Here is a tiny trained network, its code and every weight. The questions are about switching its units off for an input and a target symbol, where a switched-off unit gives its printed mean instead of its output.

import numpy as np


def w(rows, s, z=0):
    codes = np.array(rows[::2]) - 128.0
    scale = np.full(codes.shape[1], s)
    scale[-1] = z or s
    return codes * scale


def f(y):
    return np.maximum(y, 0)


def softmax(a):
    e = np.exp(a - a.max(-1, keepdims=True))
    return e / e.sum(-1, keepdims=True)


def log_softmax(a):
    a = a - a.max(-1, keepdims=True)
    return a - np.log(np.exp(a).sum(-1, keepdims=True))


def net(x, mask):
    ids = ['ΠΣαβεηθλμξτφψω'.index(c) for c in x.split()]
    T = len(ids)
    res = E[ids] + P[:T]
    u = 0
    for l in range(3):
        q, k, v = (res @ M[l].T for M in (Q, K, V))
        z = softmax(np.where(np.tri(T) > 0, q @ k.T / 2**0.5, -1e9)) @ v
        res = res + np.where(mask[u], z, O[l][:, -1]) @ O[l][:, :-1]
        u += 1
        y = f(res @ A[l][:, :-1].T + A[l][:, -1])
        res = res + np.where(mask[u : u + 4], y, B[l][:, -1]) @ B[l][:, :-1]
        u += 4
    return log_softmax(res[-1] @ U[:, :-1].T + U[:, -1])


Q, K, V, O, A, B = {}, {}, {}, {}, {}, {}
E = w([
[154,157,143,169,159,99,226,61,125,46,89,163],'Π',
[171,134,109,84,30,77,191,68,86,36,124,130],'Σ',
[169,173,208,125,175,122,198,101,148,52,142,50],'α',
[93,148,197,215,91,151,191,199,103,76,21,100],'β',
[254,154,64,155,52,101,171,163,179,80,48,85],'ε',
[102,239,151,141,49,140,175,171,83,37,100,146],'η',
[45,114,216,76,112,97,186,83,33,63,125,107],'θ',
[76,179,151,46,75,85,121,166,122,89,51,71],'λ',
[133,171,159,61,122,155,145,111,101,149,108,223],'μ',
[183,223,164,106,118,206,74,225,191,192,99,106],'ξ',
[77,73,170,141,40,201,91,41,232,181,70,147],'τ',
[175,191,95,153,148,132,30,35,137,164,167,129],'φ',
[143,16,56,154,219,66,78,92,115,208,76,137],'ψ',
[249,70,141,201,165,203,74,93,87,66,198,155],'ω',
],0.0085)
P = w([
[112,165,24,98,178,200,235,104,115,122,107,70],'0',
[182,162,129,98,87,187,191,60,74,144,62,73],'1',
[113,144,80,102,174,161,199,142,146,40,129,88],'2',
[193,156,174,94,63,161,145,69,99,145,62,103],'3',
[115,132,98,121,159,130,160,139,152,62,147,117],'4',
[186,141,202,107,53,135,106,92,121,130,70,135],'5',
[111,120,116,132,149,112,119,151,169,75,164,147],'6',
[171,128,228,108,30,101,62,100,141,121,77,162],'7',
[113,109,144,134,140,89,86,170,180,68,181,173],'8',
[174,120,254,113,8,73,52,123,153,110,98,203],'9',
],0.008)
Q[0] = w([
[255,193,176,114,106,177,43,14,93,83,90,148],'0.h0',
[31,35,13,168,211,148,91,191,111,213,224,21],'0.h0',
],0.0086)
K[0] = w([
[193,67,150,226,170,45,2,139,119,99,208,176],'0.h0',
[110,127,70,113,154,223,236,121,122,115,131,66],'0.h0',
],0.0087)
V[0] = w([
[166,57,230,64,33,185,226,210,182,10,105,149],'0.h0',
[124,243,174,116,112,83,254,74,189,138,62,183],'0.h0',
],0.0062)
O[0] = w([
[178,27,148,100,90,206,179,222,96,10,178,86,218],'0.h0',
[138,129,211,70,163,88,143,157,216,2,103,123,254],'0.h0',
],0.0051,0.0058)
A[0] = w([
[130,167,203,87,2,71,183,87,83,82,24,123,144],'0.n0',
[107,62,64,207,239,63,164,197,176,98,87,89,138],'0.n1',
[89,130,118,119,234,175,147,93,234,135,172,165,253],'0.n2',
[124,39,110,197,196,108,78,127,181,113,130,145,130],'0.n3',
],0.0065,0.0024)
B[0] = w([
[154,139,182,155,111,126,212,84,166,108,34,143,252],'0.n0',
[168,115,140,114,245,105,150,183,140,254,139,178,149],'0.n1',
[193,147,153,158,226,140,100,58,157,44,110,76,162],'0.n2',
[157,135,107,80,56,161,58,108,65,132,59,131,137],'0.n3',
],0.0061,0.011)
Q[1] = w([
[236,135,233,149,47,199,176,59,172,78,2,127],'1.h0',
[152,132,149,90,110,200,90,95,106,194,97,167],'1.h0',
],0.0096)
K[1] = w([
[113,80,183,132,80,102,44,151,180,138,168,230],'1.h0',
[128,24,73,202,112,176,50,2,139,214,131,119],'1.h0',
],0.0073)
V[1] = w([
[136,38,125,220,120,76,139,85,181,98,114,3],'1.h0',
[166,250,120,143,107,21,200,192,62,55,137,108],'1.h0',
],0.0065)
O[1] = w([
[104,108,124,110,142,106,211,157,188,254,249,88,231],'1.h0',
[111,155,59,216,121,26,104,143,128,54,152,49,255],'1.h0',
],0.007,0.0026)
A[1] = w([
[81,245,154,174,64,99,146,132,122,243,50,180,3],'1.n0',
[85,205,62,200,176,59,183,169,132,55,207,168,46],'1.n1',
[3,157,197,205,232,219,129,236,80,127,202,25,164],'1.n2',
[25,66,103,44,185,6,169,86,97,89,151,135,142],'1.n3',
],0.0046,0.0034)
B[1] = w([
[99,84,76,224,152,73,106,22,154,237,71,137,184],'1.n0',
[123,166,124,174,114,143,152,118,202,141,194,218,253],'1.n1',
[99,141,243,211,134,156,133,198,1,116,93,47,177],'1.n2',
[68,110,92,46,141,74,146,49,130,130,161,210,217],'1.n3',
],0.0066,0.0029)
Q[2] = w([
[78,125,45,167,162,204,77,165,36,223,207,114],'2.h0',
[140,62,70,132,175,134,136,170,167,93,254,101],'2.h0',
],0.0087)
K[2] = w([
[182,138,56,154,188,177,201,99,105,133,124,85],'2.h0',
[65,169,147,142,144,123,254,85,151,67,47,119],'2.h0',
],0.0074)
V[2] = w([
[12,133,115,37,137,70,103,215,171,171,40,61],'2.h0',
[84,2,150,68,166,52,189,76,26,95,125,191],'2.h0',
],0.0063)
O[2] = w([
[97,157,176,28,124,1,183,171,134,115,55,95,3],'2.h0',
[16,8,58,120,221,151,129,105,157,158,123,38,177],'2.h0',
],0.0074,0.0041)
A[2] = w([
[75,177,92,126,167,211,64,186,173,128,195,51,80],'2.n0',
[94,98,134,103,116,169,111,108,99,70,27,85,3],'2.n1',
[161,172,176,139,118,175,81,231,63,118,55,64,123],'2.n2',
[125,99,100,101,181,77,110,112,88,105,191,3,180],'2.n3',
],0.0067,0.0015)
B[2] = w([
[209,193,140,56,73,31,154,80,141,92,130,224,177],'2.n0',
[80,139,85,72,211,223,60,158,140,82,34,102,254],'2.n1',
[129,2,128,107,120,68,160,86,59,61,135,234,209],'2.n2',
[166,161,177,112,98,146,81,17,43,208,130,72,204],'2.n3',
],0.0067,0.0041)
U = w([
[107,108,134,157,232,93,162,96,168,129,176,209,2],'Π',
[80,77,22,90,37,94,163,57,140,103,186,156,113],'Σ',
[154,162,239,174,144,135,99,131,110,131,187,29,40],'α',
[92,79,161,217,138,114,168,214,67,160,115,130,170],'β',
[231,121,55,159,103,100,123,234,185,170,124,65,243],'ε',
[83,207,135,212,29,147,110,187,140,100,162,115,124],'η',
[57,72,163,145,107,120,101,85,67,138,137,55,99],'θ',
[94,183,147,59,99,32,114,180,158,143,107,58,208],'λ',
[120,145,79,100,188,198,57,162,143,23,87,114,167],'μ',
[186,131,147,51,112,67,117,114,60,97,144,186,34],'ξ',
[149,134,183,1,141,195,216,184,167,191,179,166,97],'τ',
[130,227,141,160,83,72,54,56,153,174,99,157,103],'φ',
[130,68,78,117,188,46,111,117,109,229,44,169,179],'ψ',
[140,79,85,199,76,223,138,135,9,171,155,139,195],'ω',
],0.0069,0.0049)

Each question gives the input, a string of symbols that net reads in full, and the target symbol t.
The units are the heads (2 rows each of Q, K, V and O) and the neurons (one row each of A and B). Each row of codes is followed by its name. A weight is (code - 128) times the scale printed after its matrix; where a second scale follows, it is the last column's (O, A, B and U).
mask holds one flag per unit, layer by layer, with each layer's heads first. A switched-off unit (its flag False) gives its mean, the last column of its rows in O or B, instead of its output. The means were averaged over made-up inputs and are rounded, as every weight is.
A unit's drop is (log p(t) with every unit on - log p(t) with that unit switched off) / (log p(t) with every unit on - log p(t) with every unit switched off).
The circuit of an input: a set's keep is (log p(t) with only the set's units on - log p(t) with every unit switched off) / (log p(t) with every unit on - log p(t) with every unit switched off). Starting from the 12 units with the biggest drops (on a tie, the unit counted first), units are removed one at a time, each time the one whose removal leaves the highest keep (on an exact tie, the one counted first), for as long as the keep stays at least 0.8.
circuit, biggest first: the units of the circuit, biggest drop first
most important unit: the unit with the biggest drop
top k neurons: the k neurons with the biggest drops, biggest first
top k neurons in layer l: the k neurons of layer l with the biggest drops, biggest first
input ξ μ φ Σ, target φ: top 2 neurons	(0.n0; 1.n0)
input ξ μ λ Σ, target μ: top 2 neurons in layer 0	(0.n0; 0.n2)
input λ ψ μ ξ, target ψ: top neuron in layer 1	(1.n0)
input Σ α λ ξ, target ξ: circuit, biggest first	(2.h0; 2.n2)
input μ λ ψ μ, target ψ: circuit, biggest first	(0.h0; 1.n0; 2.h0; 0.n0)
input Π Σ Σ Π μ Π λ ω Π τ, target ω: circuit, biggest first	(2.h0; 0.h0; 0.n0)
input μ Σ ξ Σ η ε ξ α, target ξ: circuit, biggest first	(2.h0; 0.n0; 2.n2)
input μ μ Σ β φ μ, target φ: circuit, biggest first	(0.h0; 2.h0; 0.n0)
input ω λ Σ α μ Π, target μ: circuit, biggest first	(0.n0; 2.n1; 1.h0)
input μ ε Σ ξ μ μ, target ξ: top 2 neurons in layer 0	(0.n0; 0.n2)
input μ λ μ Π θ, target θ: circuit, biggest first	(2.h0; 2.n3; 1.n3)
input Π φ Σ, target Σ: circuit, biggest first	(1.n3; 1.h0)
input β α ξ μ, target ξ: circuit, biggest first	(0.n0; 2.h0; 2.n2)
input λ Σ τ μ τ μ τ τ μ ε, target τ: most important unit	1.h0
input μ μ μ ε Π τ Π Σ φ τ, target φ: circuit, biggest first	(0.h0; 2.h0)
input η β ψ ξ φ Π, target φ: circuit, biggest first	(0.h0; 2.h0)
input Π μ ξ ε, target ξ: circuit, biggest first	(2.h0; 0.n0; 2.n2)
input ω ε φ μ Π μ μ μ μ θ, target μ: circuit, biggest first	(2.n1; 0.n0; 1.h0)
input Π μ η Π μ Σ τ φ τ λ, target φ: top 2 neurons	(1.n0; 0.n0)
input μ τ μ μ ω, target ω: most important unit	0.h0
input η θ η μ μ μ λ, target λ: circuit, biggest first	(2.h0; 1.n1)
input Π ε β Σ μ μ μ Π Π μ, target μ: circuit, biggest first	(1.h0; 2.n1; 2.h0)
input Σ μ φ ξ Π ξ Π ξ μ ε, target ξ: top 2 neurons	(2.n2; 0.n2)
input α Σ μ η, target μ: top 2 neurons	(0.n0; 2.n1)
input τ Π Π, target Π: top 3 neurons	(1.n1; 0.n1; 1.n3)
input α Π μ Σ, target μ: top 2 neurons	(0.n0; 2.n1)
input ψ λ ε φ ω ξ μ Π φ α, target φ: most important unit	0.h0
input μ ψ μ μ, target ψ: top 2 neurons in layer 1	(1.n0; 1.n1)
input Π μ Σ μ α, target α: top 2 neurons in layer 0	(0.n0; 0.n1)
